Here is a tiny trained network, its code and every weight. The questions are about switching its units off for an input and a class, where a switched-off unit gives its printed mean instead of its output.

import numpy as np


def w(rows, s, z=0):
    codes = np.array(rows[::2]) - 128.0
    scale = np.full(codes.shape[1], s)
    scale[-1] = z or s
    return codes * scale


def f(y):
    return y / 2 * (1 + np.tanh(0.7978845608 * (y + 0.044715 * y**3)))


def log_softmax(a):
    a = a - a.max(-1, keepdims=True)
    return a - np.log(np.exp(a).sum(-1, keepdims=True))


def net(x, mask):
    res = np.array(x, float).reshape(1, 4) / 4 @ E
    y = f(res @ A[0][:, :-1].T + A[0][:, -1])
    res = res + np.where(mask, y, B[0][:, -1]) @ B[0][:, :-1]
    return log_softmax(res[-1] @ U[:, :-1].T + U[:, -1])


A, B = {}, {}
E = w([
[174,151,193,219,186,171,202],'x0',
[147,147,234,118,134,173,18],'x1',
[130,127,124,132,128,130,125],'x2',
[1,80,141,196,115,185,115],'x3',
],0.0079)
A[0] = w([
[246,152,185,128,138,124,191,154],'neuron 0',
[109,114,141,65,122,123,11,134],'neuron 1',
[142,138,94,144,131,126,189,204],'neuron 2',
[98,125,65,102,121,103,144,192],'neuron 3',
[127,122,104,102,126,111,101,221],'neuron 4',
[74,120,172,136,124,149,99,142],'neuron 5',
[147,135,134,126,130,119,110,142],'neuron 6',
[78,112,16,79,115,101,162,233],'neuron 7',
[143,138,117,88,130,122,88,149],'neuron 8',
[117,118,122,142,118,129,139,147],'neuron 9',
[191,139,84,29,121,88,96,252],'neuron 10',
[105,130,127,119,128,127,109,142],'neuron 11',
[54,115,91,151,121,139,158,168],'neuron 12',
[129,141,215,193,140,175,94,95],'neuron 13',
[121,129,112,167,128,133,204,143],'neuron 14',
[139,120,107,165,141,121,236,149],'neuron 15',
[185,139,67,97,130,85,180,234],'neuron 16',
[199,136,180,97,128,134,95,156],'neuron 17',
[102,126,126,114,122,122,101,179],'neuron 18',
[130,116,123,133,120,130,135,137],'neuron 19',
[94,125,77,112,123,110,134,157],'neuron 20',
[70,114,166,224,124,159,163,67],'neuron 21',
[126,136,119,137,136,122,137,136],'neuron 22',
[24,110,92,121,120,143,76,127],'neuron 23',
[129,129,129,130,126,119,124,110],'neuron 24',
],0.013,0.0031)
B[0] = w([
[251,114,131,194,109,98,234,235],'neuron 0',
[93,242,67,112,41,138,116,224],'neuron 1',
[108,71,75,107,126,152,170,179],'neuron 2',
[145,76,170,149,152,111,104,184],'neuron 3',
[103,142,149,112,105,110,70,168],'neuron 4',
[100,103,101,188,98,171,91,179],'neuron 5',
[139,152,142,122,129,125,137,141],'neuron 6',
[162,41,215,173,185,82,67,233],'neuron 7',
[108,185,146,91,124,135,115,166],'neuron 8',
[115,127,122,118,148,117,126,137],'neuron 9',
[102,138,205,11,121,202,87,250],'neuron 10',
[117,139,114,145,114,119,111,140],'neuron 11',
[102,150,103,119,220,51,117,189],'neuron 12',
[123,105,199,214,146,212,93,219],'neuron 13',
[101,130,78,58,156,133,175,180],'neuron 14',
[101,117,38,76,112,164,207,204],'neuron 15',
[128,32,138,139,31,213,127,221],'neuron 16',
[188,214,188,115,157,80,148,203],'neuron 17',
[114,148,115,146,103,107,94,153],'neuron 18',
[120,121,124,123,133,123,130,130],'neuron 19',
[139,106,154,151,160,100,105,166],'neuron 20',
[54,128,155,51,218,183,92,210],'neuron 21',
[125,119,121,121,131,130,142,132],'neuron 22',
[124,116,46,239,104,62,121,205],'neuron 23',
[125,130,129,128,127,130,131,126],'neuron 24',
],0.026,0.011)
U = w([
[107,66,228,137,150,221,62,254],'0',
[113,228,143,37,86,146,103,129],'1',
[145,88,129,194,181,8,92,127],'2',
[82,194,3,200,76,118,107,79],'3',
[167,95,44,109,60,145,201,119],'4',
[222,173,184,207,159,88,168,80],'5',
[48,151,55,61,201,156,149,17],'6',
],0.0058,0.001)

Each question gives the input, the list of numbers given to net, and the class t.
The units are the neurons (one row each of A and B). Each row of codes is followed by its name. A weight is (code - 128) times the scale printed after its matrix; where a second scale follows, it is the last column's (A, B and U).
mask holds one flag per neuron, in row order. A switched-off neuron (its flag False) gives its mean, the last column of its row in B, instead of its output. The means were averaged over made-up inputs and are rounded, as every weight is.
A unit's drop is (log p(t) with every unit on - log p(t) with that unit switched off) / (log p(t) with every unit on - log p(t) with every unit switched off).
The circuit of an input: a set's keep is (log p(t) with only the set's units on - log p(t) with every unit switched off) / (log p(t) with every unit on - log p(t) with every unit switched off). Starting from the 12 units with the biggest drops (on a tie, the unit counted first), units are removed one at a time, each time the one whose removal leaves the highest keep (on an exact tie, the one counted first), for as long as the keep stays at least 0.8.
circuit, biggest first: the units of the circuit, biggest drop first
unit that matters most: the unit with the biggest drop
k most important neurons: the k neurons with the biggest drops, biggest first
drop when u is switched off: that unit's drop, to one decimal
input [-7,1,-8,-1], class 1: circuit, biggest first	(neuron 1)
input [0,8,8,3], class 3: circuit, biggest first	(neuron 1; neuron 10)
input [5,0,7,-4], class 4: circuit, biggest first	(neuron 7; neuron 15)
input [-6,-8,-5,1], class 2: 2 most important neurons	(neuron 12; neuron 23)
input [0,8,-2,-5], class 1: 3 most important neurons	(neuron 1; neuron 10; neuron 7)
input [1,-8,6,-1], class 4: 2 most important neurons	(neuron 15; neuron 13)
input [7,1,7,-7], class 5: 3 most important neurons	(neuron 0; neuron 17; neuron 1)
input [-1,7,-3,8], class 3: 2 most important neurons	(neuron 23; neuron 1)
input [2,0,4,0], class 4: 2 most important neurons	(neuron 7; neuron 10)
input [7,-4,7,0], class 4: 2 most important neurons	(neuron 0; neuron 10)
input [0,6,5,-3], class 1: 2 most important neurons	(neuron 7; neuron 1)
input [-1,3,6,8], class 3: drop when neuron 1 is switched off	0.0
input [-7,6,8,2], class 3: drop when neuron 23 is switched off	0.2
input [8,0,-1,4], class 6: drop when neuron 14 is switched off	0.2
input [2,-6,8,8], class 6: unit that matters most	neuron 21
